Below are the code and all the weights of a small trained network. Each question names an input and a class and asks about switching units off, where a switched-off unit gives its printed mean instead of its output.

import numpy as np


def w(rows, s, z=0):
    codes = np.array(rows[::2]) - 128.0
    scale = np.full(codes.shape[1], s)
    scale[-1] = z or s
    return codes * scale


def norm(h):
    return h / np.sqrt((h * h).mean(-1, keepdims=True) + 1e-5)


def f(y):
    return y / 2 * (1 + np.tanh(0.7978845608 * (y + 0.044715 * y**3)))


def log_softmax(a):
    a = a - a.max(-1, keepdims=True)
    return a - np.log(np.exp(a).sum(-1, keepdims=True))


def net(x, mask):
    res = np.array(x, float).reshape(1, 4) / 4 @ E
    u = 0
    for l in range(4):
        y = f(norm(res) @ A[l][:, :-1].T + A[l][:, -1])
        res = res + np.where(mask[u : u + 15], y, B[l][:, -1]) @ B[l][:, :-1]
        u += 15
    return log_softmax(norm(res)[-1] @ U[:, :-1].T + U[:, -1])


A, B = {}, {}
E = w([
[109,212,196,110,143,124,119,120,154,130],'x0',
[105,145,197,198,138,119,117,149,129,254],'x1',
[97,216,57,128,129,135,123,115,140,158],'x2',
[141,94,135,45,134,121,150,125,135,165],'x3',
],0.0027)
A[0] = w([
[123,132,39,155,124,127,141,132,123,177,82],'0.n1',
[127,156,140,141,133,130,144,132,139,166,82],'0.n2',
[158,110,54,144,126,129,144,128,132,162,75],'0.n3',
[121,165,120,159,125,129,128,122,131,105,1],'0.n4',
[113,254,153,96,136,127,126,124,143,227,57],'0.n5',
[94,102,48,128,145,114,110,122,136,143,75],'0.n6',
[127,155,133,155,129,120,140,128,119,159,95],'0.n7',
[135,176,65,105,122,136,123,129,124,95,51],'0.n8',
[138,135,100,95,127,128,143,134,132,199,51],'0.n9',
[128,216,124,201,133,132,123,130,135,133,58],'0.n10',
[111,165,41,79,122,115,135,112,127,75,85],'0.n11',
[122,160,121,144,118,131,133,140,115,90,54],'0.n12',
[132,150,56,102,137,149,128,122,149,87,95],'0.n13',
[127,121,103,105,130,141,144,135,129,161,49],'0.n14',
[113,139,145,141,125,138,123,102,141,161,59],'0.n15',
],0.0087,0.0017)
B[0] = w([
[152,189,209,166,66,228,129,96,131,99,174],'0.n1',
[152,98,86,141,122,114,152,133,124,158,154],'0.n2',
[123,165,106,160,93,125,78,134,51,130,158],'0.n3',
[126,82,146,108,120,117,93,70,120,107,136],'0.n4',
[198,190,148,91,166,109,157,198,128,237,254],'0.n5',
[140,131,121,131,73,168,104,138,51,128,157],'0.n6',
[147,116,120,165,169,108,103,157,154,108,152],'0.n7',
[255,80,127,163,90,159,132,161,93,150,176],'0.n8',
[98,116,152,81,117,137,70,78,111,167,157],'0.n9',
[52,60,116,132,156,74,160,109,158,57,198],'0.n10',
[178,141,50,115,186,102,139,182,166,180,213],'0.n11',
[144,84,146,91,128,124,70,100,134,130,139],'0.n12',
[168,161,70,107,155,171,161,175,156,177,188],'0.n13',
[155,104,157,101,92,89,109,136,64,114,134],'0.n14',
[139,90,114,127,131,141,132,174,111,144,145],'0.n15',
],0.0096,0.0079)
A[1] = w([
[150,132,18,71,130,108,123,150,105,106,75],'1.n1',
[188,94,42,56,115,120,177,121,102,51,84],'1.n2',
[94,189,186,164,160,123,119,153,136,253,57],'1.n3',
[71,114,174,189,89,141,197,118,71,114,35],'1.n4',
[240,149,139,164,167,164,138,187,153,190,136],'1.n5',
[110,116,137,47,145,147,118,51,180,38,76],'1.n6',
[172,82,107,125,87,189,130,91,162,136,110],'1.n7',
[93,99,189,30,132,78,113,61,132,187,77],'1.n8',
[102,76,93,236,126,156,95,67,165,96,2],'1.n9',
[98,163,185,26,115,147,197,89,149,31,92],'1.n10',
[125,170,122,121,115,169,105,61,122,108,85],'1.n11',
[83,119,118,92,165,123,120,78,160,138,116],'1.n12',
[137,63,90,69,126,181,115,130,105,201,167],'1.n13',
[155,140,30,84,128,109,126,133,105,114,32],'1.n14',
[190,162,134,89,75,183,128,60,127,107,52],'1.n15',
],0.0069,0.0009)
B[1] = w([
[166,160,138,119,141,91,121,125,178,176,166],'1.n1',
[179,193,150,85,138,101,112,146,154,182,165],'1.n2',
[198,156,48,80,139,82,97,141,187,149,191],'1.n3',
[126,109,95,157,156,176,149,202,194,137,139],'1.n4',
[159,187,141,80,171,84,162,159,152,172,251],'1.n5',
[199,160,215,98,73,103,120,40,205,105,136],'1.n6',
[106,127,127,135,118,110,133,148,102,174,138],'1.n7',
[57,43,112,136,180,37,142,155,85,67,144],'1.n8',
[149,151,146,174,80,183,88,160,228,98,137],'1.n9',
[183,158,179,50,121,76,96,1,216,108,134],'1.n10',
[71,112,134,162,104,128,81,172,123,136,125],'1.n11',
[110,136,129,106,132,103,131,111,110,51,125],'1.n12',
[64,138,112,146,176,76,192,155,115,102,170],'1.n13',
[152,133,154,110,151,98,119,127,169,190,158],'1.n14',
[41,150,166,124,87,94,70,170,109,137,136],'1.n15',
],0.0079,0.012)
A[2] = w([
[102,148,123,83,161,170,179,87,80,121,89],'2.n1',
[97,104,103,37,98,190,145,22,1,148,57],'2.n2',
[197,143,87,89,92,116,164,88,44,111,98],'2.n3',
[153,158,146,83,65,166,109,92,39,92,65],'2.n4',
[135,146,144,40,76,180,103,32,70,143,89],'2.n5',
[133,137,118,131,83,162,71,73,38,111,6],'2.n6',
[161,156,170,81,127,141,83,27,80,107,102],'2.n7',
[98,169,150,134,93,104,175,23,103,161,89],'2.n8',
[151,146,133,102,61,162,128,68,38,111,98],'2.n9',
[179,153,144,145,70,163,133,65,36,121,45],'2.n10',
[141,83,212,180,122,195,128,56,23,86,78],'2.n11',
[166,151,141,132,84,174,110,48,43,135,91],'2.n12',
[140,174,154,81,106,241,134,5,107,150,87],'2.n13',
[180,136,146,94,113,105,178,93,41,144,76],'2.n14',
[145,160,128,62,91,139,107,38,85,102,95],'2.n15',
],0.0061,0.0015)
B[2] = w([
[100,139,179,204,140,114,167,170,139,145,27],'2.n1',
[209,181,113,136,43,187,131,242,157,102,71],'2.n2',
[83,124,171,102,169,183,191,93,175,78,183],'2.n3',
[67,127,115,125,130,123,87,87,120,139,84],'2.n4',
[99,177,140,153,137,114,93,101,76,56,94],'2.n5',
[114,188,152,111,154,98,58,199,86,93,94],'2.n6',
[125,122,143,138,79,156,159,82,118,98,111],'2.n7',
[181,135,110,202,222,143,95,38,88,96,52],'2.n8',
[115,106,126,122,141,147,76,81,96,152,73],'2.n9',
[62,95,139,122,159,101,92,57,98,165,71],'2.n10',
[151,96,92,82,202,163,106,118,160,227,133],'2.n11',
[56,108,123,104,97,103,167,86,94,135,77],'2.n12',
[148,2,78,179,125,70,157,158,66,89,84],'2.n13',
[114,107,95,129,144,191,80,109,207,65,244],'2.n14',
[124,148,168,155,70,120,155,89,123,104,86],'2.n15',
],0.0056,0.0011)
A[3] = w([
[128,169,141,77,84,171,101,68,91,146,90],'3.n1',
[139,90,160,108,98,201,192,74,88,179,56],'3.n2',
[79,126,152,192,142,168,215,35,100,187,6],'3.n3',
[93,146,152,109,96,188,90,118,2,124,60],'3.n4',
[58,147,146,91,106,199,99,112,22,149,52],'3.n5',
[157,176,144,149,104,152,119,67,68,121,10],'3.n6',
[53,121,95,153,90,136,101,74,55,182,43],'3.n7',
[156,184,117,126,170,217,99,86,93,144,2],'3.n8',
[193,128,68,124,52,214,174,146,49,158,90],'3.n9',
[102,171,127,84,27,163,137,112,67,99,23],'3.n10',
[129,71,127,100,43,197,166,81,62,113,28],'3.n11',
[133,160,150,88,51,164,138,69,55,124,18],'3.n12',
[89,126,137,115,89,187,134,66,76,130,58],'3.n13',
[98,107,123,188,79,119,94,80,26,176,70],'3.n14',
[154,202,125,127,90,145,90,46,81,112,13],'3.n15',
],0.0062,0.00099)
B[3] = w([
[86,125,85,144,100,92,142,106,145,105,111],'3.n1',
[131,121,181,156,111,91,194,145,148,113,28],'3.n2',
[109,116,173,200,171,59,139,108,191,176,17],'3.n3',
[138,181,114,115,96,136,84,143,70,124,167],'3.n4',
[124,177,155,126,33,106,147,138,94,147,156],'3.n5',
[56,76,145,61,135,127,88,155,142,136,71],'3.n6',
[140,153,139,146,123,122,65,122,144,180,114],'3.n7',
[122,109,94,125,111,9,88,154,127,44,134],'3.n8',
[1,48,225,115,172,44,119,43,167,115,248],'3.n9',
[114,125,110,114,118,147,135,129,91,143,103],'3.n10',
[155,102,115,99,169,128,82,169,110,95,88],'3.n11',
[114,121,172,144,107,98,109,125,100,124,100],'3.n12',
[139,120,121,153,84,106,181,132,131,152,87],'3.n13',
[108,201,115,112,96,111,97,149,125,141,130],'3.n14',
[72,86,127,95,118,98,87,150,126,95,108],'3.n15',
],0.0083,0.0013)
U = w([
[119,107,125,213,88,230,117,144,160,82,121],'0',
[114,110,111,138,125,195,168,44,42,115,2],'1',
[204,175,101,84,177,95,153,178,154,212,177],'2',
[101,87,118,136,121,220,160,70,61,116,2],'3',
[57,163,136,144,34,147,53,135,22,149,139],'4',
[141,99,188,91,105,104,127,2,159,45,140],'5',
[62,39,106,146,171,89,165,128,76,79,106],'6',
],0.0086,0.0063)

Each question gives the input, the list of numbers given to net, and the class t.
The units are the neurons (one row each of A and B). Each row of codes is followed by its name. A weight is (code - 128) times the scale printed after its matrix; where a second scale follows, it is the last column's (A, B and U).
mask holds one flag per neuron, layer by layer. A switched-off neuron (its flag False) gives its mean, the last column of its row in B, instead of its output. The means were averaged over made-up inputs and are rounded, as every weight is.
A unit's drop is (log p(t) with every unit on - log p(t) with that unit switched off) / (log p(t) with every unit on - log p(t) with every unit switched off).
most important unit: the unit with the biggest drop
top k neurons: the k neurons with the biggest drops, biggest first
k most important neurons of layer l: the k neurons of layer l with the biggest drops, biggest first
drop when u is switched off: that unit's drop, to one decimal
input [-6,-1,-2,4], class 4: top neuron	[0.n5]
input [-1,1,0,-2], class 0: top 2 neurons	[1.n9; 1.n4]
input [-8,2,-5,-6], class 0: top 3 neurons	[0.n5; 0.n11; 1.n4]
input [-7,-2,-2,-8], class 4: top 4 neurons	[0.n5; 0.n11; 0.n10; 1.n3]
input [-7,4,-4,-7], class 0: top 2 neurons	[0.n5; 0.n11]
input [-7,5,7,-7], class 0: top 3 neurons	[0.n10; 1.n4; 1.n9]
input [1,-2,-7,-1], class 5: top 2 neurons	[0.n5; 0.n11]
input [-4,1,-3,-3], class 0: top 4 neurons	[0.n5; 0.n11; 0.n13; 1.n4]
input [-4,-1,6,0], class 4: top 3 neurons	[0.n1; 0.n6; 0.n3]
input [-1,3,0,-5], class 5: 2 most important neurons of layer 0	[0.n10; 0.n8]
input [2,3,-7,6], class 6: top 2 neurons	[0.n5; 0.n1]
input [-4,1,-3,7], class 6: 4 most important neurons of layer 0	[0.n1; 0.n8; 0.n10; 0.n5]
input [-2,0,0,-6], class 5: top 2 neurons	[0.n10; 1.n6]
input [-5,0,5,1], class 4: most important unit	0.n1
input [3,4,-7,-4], class 0: top 2 neurons	[0.n5; 0.n11]
input [6,-1,-6,5], class 5: top 2 neurons	[0.n5; 0.n11]
input [-5,-2,3,7], class 4: 2 most important neurons of layer 1	[1.n15; 1.n3]
input [0,-6,-8,7], class 5: top 3 neurons	[0.n5; 0.n8; 0.n11]
input [0,1,-8,6], class 5: top 3 neurons	[0.n5; 0.n11; 0.n8]
input [-2,3,4,-8], class 0: most important unit	0.n10
input [6,3,-7,-6], class 0: 2 most important neurons of layer 1	[1.n5; 1.n9]
input [3,1,1,-7], class 5: 3 most important neurons of layer 0	[0.n10; 0.n11; 0.n4]
input [-3,0,-5,-6], class 0: 3 most important neurons of layer 1	[1.n9; 1.n4; 1.n5]
input [-8,0,-3,-3], class 4: drop when 0.n10 is switched off	0.3
input [-5,-1,-1,-2], class 4: drop when 0.n5 is switched off	0.6
input [-7,1,-6,8], class 6: drop when 1.n8 is switched off	0.1
input [-7,1,0,3], class 4: drop when 2.n5 is switched off	0.0
